Below are the code and all the weights of a small trained network. Each question names an input and a target symbol and asks about switching units off, where a switched-off unit gives its printed mean instead of its output.

import numpy as np


def w(rows, s, z=0):
    codes = np.array(rows[::2]) - 128.0
    scale = np.full(codes.shape[1], s)
    scale[-1] = z or s
    return codes * scale


def norm(h):
    return h / np.sqrt((h * h).mean(-1, keepdims=True) + 1e-5)


def f(y):
    return y / 2 * (1 + np.tanh(0.7978845608 * (y + 0.044715 * y**3)))


def softmax(a):
    e = np.exp(a - a.max(-1, keepdims=True))
    return e / e.sum(-1, keepdims=True)


def log_softmax(a):
    a = a - a.max(-1, keepdims=True)
    return a - np.log(np.exp(a).sum(-1, keepdims=True))


def net(x, mask):
    ids = ['βγεμτφ'.index(c) for c in x.split()]
    T = len(ids)
    res = E[ids] + P[:T]
    u = 0
    for l in range(2):
        q, k, v = (norm(res) @ M[l].T for M in (Q, K, V))
        z = softmax(np.where(np.tri(T) > 0, q @ k.T / 2**0.5, -1e9)) @ v
        res = res + np.where(mask[u], z, O[l][:, -1]) @ O[l][:, :-1]
        u += 1
        y = f(norm(res) @ A[l][:, :-1].T + A[l][:, -1])
        res = res + np.where(mask[u : u + 4], y, B[l][:, -1]) @ B[l][:, :-1]
        u += 4
    return log_softmax(norm(res)[-1] @ U[:, :-1].T + U[:, -1])


Q, K, V, O, A, B = {}, {}, {}, {}, {}, {}
E = w([
[140,180,46,99,125,202,115],'β',
[69,168,104,215,76,117,126],'γ',
[134,75,69,254,36,143,144],'ε',
[49,112,61,206,121,180,92],'μ',
[56,68,196,173,74,124,100],'τ',
[127,150,178,124,115,144,72],'φ',
],0.004)
P = w([
[143,185,212,175,169,208,167],'0',
[170,137,11,166,235,124,117],'1',
[148,142,151,38,180,55,211],'2',
[93,205,243,124,70,234,59],'3',
[158,127,13,151,222,121,110],'4',
[150,184,141,34,149,21,180],'5',
[107,192,253,161,62,246,79],'6',
],0.0045)
Q[0] = w([
[155,62,69,121,137,80,171],'0.h0',
[128,158,85,1,160,4,206],'0.h0',
],0.0076)
K[0] = w([
[116,77,118,254,152,192,138],'0.h0',
[166,155,224,192,228,248,193],'0.h0',
],0.007)
V[0] = w([
[12,140,1,208,96,187,135],'0.h0',
[113,202,90,27,237,182,117],'0.h0',
],0.0043)
O[0] = w([
[156,97,168,141,43,198,85,254],'0.h0',
[156,158,182,253,172,216,165,161],'0.h0',
],0.0049,0.0034)
A[0] = w([
[153,205,206,231,220,167,134,49],'0.n0',
[122,66,77,98,195,28,154,67],'0.n1',
[108,98,204,106,74,158,133,17],'0.n2',
[123,151,139,1,166,84,174,5],'0.n3',
],0.0048,0.0021)
B[0] = w([
[179,42,148,157,113,30,102,255],'0.n0',
[164,197,104,213,6,223,86,118],'0.n1',
[160,215,41,74,111,186,135,154],'0.n2',
[76,102,110,253,48,89,84,134],'0.n3',
],0.0053,0.0033)
Q[1] = w([
[82,195,216,101,3,141,132],'1.h0',
[123,220,164,113,99,219,148],'1.h0',
],0.0067)
K[1] = w([
[132,162,202,136,21,17,156],'1.h0',
[170,166,122,66,58,65,255],'1.h0',
],0.0071)
V[1] = w([
[194,216,176,166,46,92,205],'1.h0',
[20,159,251,121,116,96,122],'1.h0',
],0.0028)
O[1] = w([
[122,184,52,71,139,122,122,208],'1.h0',
[2,125,137,208,116,135,114,2],'1.h0',
],0.008,0.00092)
A[1] = w([
[209,113,48,188,126,70,101,103],'1.n0',
[128,19,37,65,92,3,130,6],'1.n1',
[81,111,91,9,69,60,155,26],'1.n2',
[62,183,193,213,151,78,216,113],'1.n3',
],0.0062,0.0017)
B[1] = w([
[2,237,111,90,165,65,193,251],'1.n0',
[92,87,196,243,67,163,13,152],'1.n1',
[236,73,116,157,248,186,209,178],'1.n2',
[143,159,125,100,214,123,178,188],'1.n3',
],0.005,0.0029)
U = w([
[173,95,73,247,254,174,159,5],'β',
[85,169,53,140,37,90,67,127],'γ',
[199,134,63,45,144,145,166,197],'ε',
[150,64,180,176,76,161,59,130],'μ',
[24,175,96,105,178,101,181,168],'τ',
[158,77,160,131,195,5,156,156],'φ',
],0.0064,0.0024)

Each question gives the input, a string of symbols that net reads in full, and the target symbol t.
The units are the heads (2 rows each of Q, K, V and O) and the neurons (one row each of A and B). Each row of codes is followed by its name. A weight is (code - 128) times the scale printed after its matrix; where a second scale follows, it is the last column's (O, A, B and U).
mask holds one flag per unit, layer by layer, with each layer's heads first. A switched-off unit (its flag False) gives its mean, the last column of its rows in O or B, instead of its output. The means were averaged over made-up inputs and are rounded, as every weight is.
A unit's drop is (log p(t) with every unit on - log p(t) with that unit switched off) / (log p(t) with every unit on - log p(t) with every unit switched off).
The circuit of an input: a set's keep is (log p(t) with only the set's units on - log p(t) with every unit switched off) / (log p(t) with every unit on - log p(t) with every unit switched off). Starting from all 10 units, units are removed one at a time, each time the one whose removal leaves the highest keep (on an exact tie, the one counted first), for as long as the keep stays at least 0.8.
units of the circuit, in order: the units of the circuit, biggest drop first
unit that matters most: the unit with the biggest drop
top k neurons: the k neurons with the biggest drops, biggest first
k most important neurons of layer l: the k neurons of layer l with the biggest drops, biggest first
input γ γ γ μ φ β τ, target β: 2 most important neurons of layer 1 -> [1.n3; 1.n0]
input μ φ τ ε μ ε, target ε: top 3 neurons -> [0.n0; 1.n2; 0.n2]
input β τ τ φ, target τ: units of the circuit, in order -> [0.h0]
input μ γ φ, target ε: units of the circuit, in order -> [0.h0; 0.n2]
input μ τ μ τ μ γ, target ε: top 3 neurons -> [1.n2; 0.n0; 1.n0]
input τ β μ τ ε φ, target γ: top 3 neurons -> [0.n3; 0.n1; 0.n0]
input μ ε γ, target ε: units of the circuit, in order -> [0.h0; 0.n2; 1.n2]
input ε γ μ β ε τ, target μ: top 3 neurons -> [1.n1; 1.n2; 0.n3]
input μ μ τ ε γ γ ε, target γ: units of the circuit, in order -> [1.h0; 1.n2]
input β μ τ τ γ ε β, target ε: top 2 neurons -> [1.n2; 1.n0]
input β ε β ε μ β, target φ: units of the circuit, in order -> [0.h0; 0.n0; 0.n2]
input τ μ β τ τ β, target γ: 3 most important neurons of layer 0 -> [0.n3; 0.n1; 0.n0]
input μ τ ε β, target ε: units of the circuit, in order -> [0.h0; 1.n2]
input φ μ β τ γ, target τ: unit that matters most -> 1.n0
input γ μ τ, target β: top 2 neurons -> [1.n2; 0.n2]
input β φ μ μ ε τ ε, target τ: units of the circuit, in order -> [0.h0; 1.n3]
input φ γ ε, target τ: top 3 neurons -> [0.n1; 1.n0; 0.n2]
input γ μ φ γ ε φ, target β: top 2 neurons -> [1.n2; 1.n0]
input γ μ μ, target β: top 4 neurons -> [1.n2; 0.n0; 1.n1; 0.n2]
input τ ε β φ ε γ, target γ: most important neuron of layer 1 -> [1.n1]
input γ γ τ τ β μ, target β: top 4 neurons -> [1.n2; 0.n0; 0.n2; 1.n0]
input μ φ μ μ γ φ, target ε: units of the circuit, in order -> [0.h0; 1.n2; 0.n2; 1.h0]
input μ τ γ φ ε, target γ: top 2 neurons -> [1.n0; 1.n2]
input ε γ β, target μ: units of the circuit, in order -> [1.n1; 0.n3]
input ε τ τ ε γ φ, target μ: 3 most important neurons of layer 1 -> [1.n1; 1.n2; 1.n0]
input μ φ μ, target ε: units of the circuit, in order -> [0.h0; 0.n2]
